Here is a tiny trained network, its code and every weight. The questions are about switching its units off for an input and a target symbol, where a switched-off unit gives its printed mean instead of its output.

import numpy as np


def w(rows, s, z=0):
    codes = np.array(rows[::2]) - 128.0
    scale = np.full(codes.shape[1], s)
    scale[-1] = z or s
    return codes * scale


def softmax(a):
    e = np.exp(a - a.max(-1, keepdims=True))
    return e / e.sum(-1, keepdims=True)


def log_softmax(a):
    a = a - a.max(-1, keepdims=True)
    return a - np.log(np.exp(a).sum(-1, keepdims=True))


def net(x, mask):
    ids = ['ΔΘΣΦΨΩαβγεζηλμξπ'.index(c) for c in x.split()]
    T = len(ids)
    res = E[ids] + P[:T]
    u = 0
    for l in range(2):
        r = res
        for j in range(3):
            rows = slice(3 * j, 3 * j + 3)
            q, k, v = (r @ M[l][rows].T for M in (Q, K, V))
            z = softmax(np.where(np.tri(T) > 0, q @ k.T / 3**0.5, -1e9)) @ v
            o = O[l][rows]
            res = res + np.where(mask[u + j], z, o[:, -1]) @ o[:, :-1]
        u += 3
    return log_softmax(res[-1] @ U[:, :-1].T + U[:, -1])


Q, K, V, O = {}, {}, {}, {}
E = w([
[95,173,108],'Δ',
[122,7,166],'Θ',
[159,202,180],'Σ',
[137,132,84],'Φ',
[162,114,158],'Ψ',
[129,149,126],'Ω',
[106,175,210],'α',
[144,146,130],'β',
[159,190,100],'γ',
[133,154,123],'ε',
[110,154,150],'ζ',
[139,150,124],'η',
[152,175,141],'λ',
[195,153,133],'μ',
[132,153,124],'ξ',
[144,151,128],'π',
],0.013)
P = w([
[224,212,121],'0',
[51,85,185],'1',
[95,157,252],'2',
[113,166,252],'3',
[114,168,225],'4',
[133,197,206],'5',
[147,203,224],'6',
[161,194,169],'7',
[198,172,99],'8',
],0.0029)
Q[0] = w([
[112,43,74],'L0H1',
[222,236,97],'L0H1',
[100,107,145],'L0H1',
[231,227,98],'L0H2',
[111,173,130],'L0H2',
[98,157,64],'L0H2',
[135,66,124],'L0H3',
[118,194,108],'L0H3',
[1,156,99],'L0H3',
],0.022)
K[0] = w([
[89,231,190],'L0H1',
[109,7,172],'L0H1',
[141,171,104],'L0H1',
[131,200,28],'L0H2',
[173,181,153],'L0H2',
[188,99,115],'L0H2',
[80,118,164],'L0H3',
[166,158,84],'L0H3',
[86,116,46],'L0H3',
],0.02)
V[0] = w([
[123,59,100],'L0H1',
[68,85,182],'L0H1',
[119,187,167],'L0H1',
[11,208,45],'L0H2',
[44,226,168],'L0H2',
[153,105,128],'L0H2',
[135,133,21],'L0H3',
[126,128,159],'L0H3',
[123,128,152],'L0H3',
],0.011)
O[0] = w([
[125,33,125,58],'L0H1',
[39,90,124,34],'L0H1',
[111,209,139,176],'L0H1',
[112,33,9,210],'L0H2',
[115,148,1,250],'L0H2',
[135,146,163,102],'L0H2',
[236,72,164,158],'L0H3',
[93,147,112,123],'L0H3',
[110,133,127,119],'L0H3',
],0.01,0.0022)
Q[1] = w([
[152,198,66],'L1H1',
[201,225,135],'L1H1',
[168,156,83],'L1H1',
[178,110,142],'L1H2',
[129,190,153],'L1H2',
[186,252,88],'L1H2',
[85,134,135],'L1H3',
[194,227,81],'L1H3',
[97,223,100],'L1H3',
],0.022)
K[1] = w([
[227,141,135],'L1H1',
[203,168,159],'L1H1',
[163,127,99],'L1H1',
[120,106,126],'L1H2',
[187,153,85],'L1H2',
[79,188,24],'L1H2',
[154,88,134],'L1H3',
[139,251,88],'L1H3',
[186,172,100],'L1H3',
],0.026)
V[1] = w([
[231,38,160],'L1H1',
[54,41,174],'L1H1',
[154,128,7],'L1H1',
[171,109,158],'L1H2',
[105,151,132],'L1H2',
[147,69,59],'L1H2',
[221,91,145],'L1H3',
[187,75,101],'L1H3',
[108,120,110],'L1H3',
],0.012)
O[1] = w([
[27,198,108,166],'L1H1',
[193,251,98,2],'L1H1',
[114,147,251,161],'L1H1',
[78,135,109,118],'L1H2',
[131,107,127,138],'L1H2',
[151,214,203,105],'L1H2',
[56,73,134,152],'L1H3',
[54,123,172,128],'L1H3',
[133,150,142,113],'L1H3',
],0.011,0.016)
U = w([
[141,165,125,127],'Δ',
[160,106,116,45],'Θ',
[49,254,106,194],'Σ',
[91,121,42,61],'Φ',
[146,170,124,151],'Ψ',
[141,162,123,140],'Ω',
[139,152,116,134],'α',
[140,163,105,109],'β',
[135,162,110,119],'γ',
[94,107,170,1],'ε',
[142,183,38,201],'ζ',
[141,163,117,125],'η',
[142,136,124,105],'λ',
[172,207,199,158],'μ',
[174,178,136,191],'ξ',
[200,180,110,174],'π',
],0.0059,0.0099)

Each question gives the input, a string of symbols that net reads in full, and the target symbol t.
The units are the heads (3 rows each of Q, K, V and O). Each row of codes is followed by its name. A weight is (code - 128) times the scale printed after its matrix; where a second scale follows, it is the last column's (O and U).
mask holds one flag per head, layer by layer. A switched-off head (its flag False) gives its mean, the last column of its rows in O, instead of its output. The means were averaged over made-up inputs and are rounded, as every weight is.
A unit's drop is (log p(t) with every unit on - log p(t) with that unit switched off) / (log p(t) with every unit on - log p(t) with every unit switched off).
The circuit of an input: a set's keep is (log p(t) with only the set's units on - log p(t) with every unit switched off) / (log p(t) with every unit on - log p(t) with every unit switched off). Starting from all 6 units, units are removed one at a time, each time the one whose removal leaves the highest keep (on an exact tie, the one counted first), for as long as the keep stays at least 0.8.
circuit, biggest first: the units of the circuit, biggest drop first
unit that matters most: the unit with the biggest drop
which heads matter: for each layer, one digit per head in row order, 1 if its drop is at least 0.15 and else 0, layers parted by /
drop when u is switched off: that unit's drop, to one decimal
input μ Δ Φ Φ Φ Φ Ω, target Φ: circuit, biggest first : (L0H2, L1H1, L0H1)
input ζ Φ β Φ Φ ξ γ Θ Φ, target Φ: circuit, biggest first : (L0H2, L0H1, L1H2)
input Φ ζ α μ Ω, target Σ: which heads matter : 111 / 100
input μ η α Φ Δ γ Φ Φ, target Φ: unit that matters most : L0H2
input Φ Δ λ γ α Δ γ, target Σ: circuit, biggest first : (L1H1, L0H3, L0H2, L0H1)
input γ α λ Φ Σ Ω ζ, target ε: circuit, biggest first : (L1H1, L0H1)
input α Θ Ψ Φ, target ζ: circuit, biggest first : (L1H1, L0H2)
input γ Φ Φ π π α, target ε: circuit, biggest first : (L1H1, L0H1, L0H2)
input Δ γ μ α Φ Φ Φ ζ, target μ: circuit, biggest first : (L0H2, L1H2, L1H1)
input Δ Θ Δ γ μ, target ζ: circuit, biggest first : (L0H1, L1H1, L0H2, L1H2)
input Θ Φ π Φ Φ μ, target ζ: which heads matter : 011 / 110
input Ψ λ α, target ζ: circuit, biggest first : (L0H2, L1H1)
input Δ γ Δ Ψ α Φ α, target μ: circuit, biggest first : (L0H2, L1H1, L1H2)
input α Δ Φ γ η γ ζ, target π: unit that matters most : L1H3
input Ψ Φ Φ, target ζ: which heads matter : 010 / 100
input Φ Φ α Φ Φ μ, target Σ: which heads matter : 101 / 100
input Σ Φ γ Φ Δ Θ γ μ γ, target Φ: which heads matter : 110 / 010
input Δ γ μ Δ γ ξ μ, target μ: drop when L0H1 is switched off : -0.1
input γ Φ Φ μ β Φ Δ, target ε: drop when L0H1 is switched off : 0.5
input γ Φ Φ, target ε: drop when L1H1 is switched off : 0.7
input μ Φ α, target Φ: drop when L1H3 is switched off : 0.1
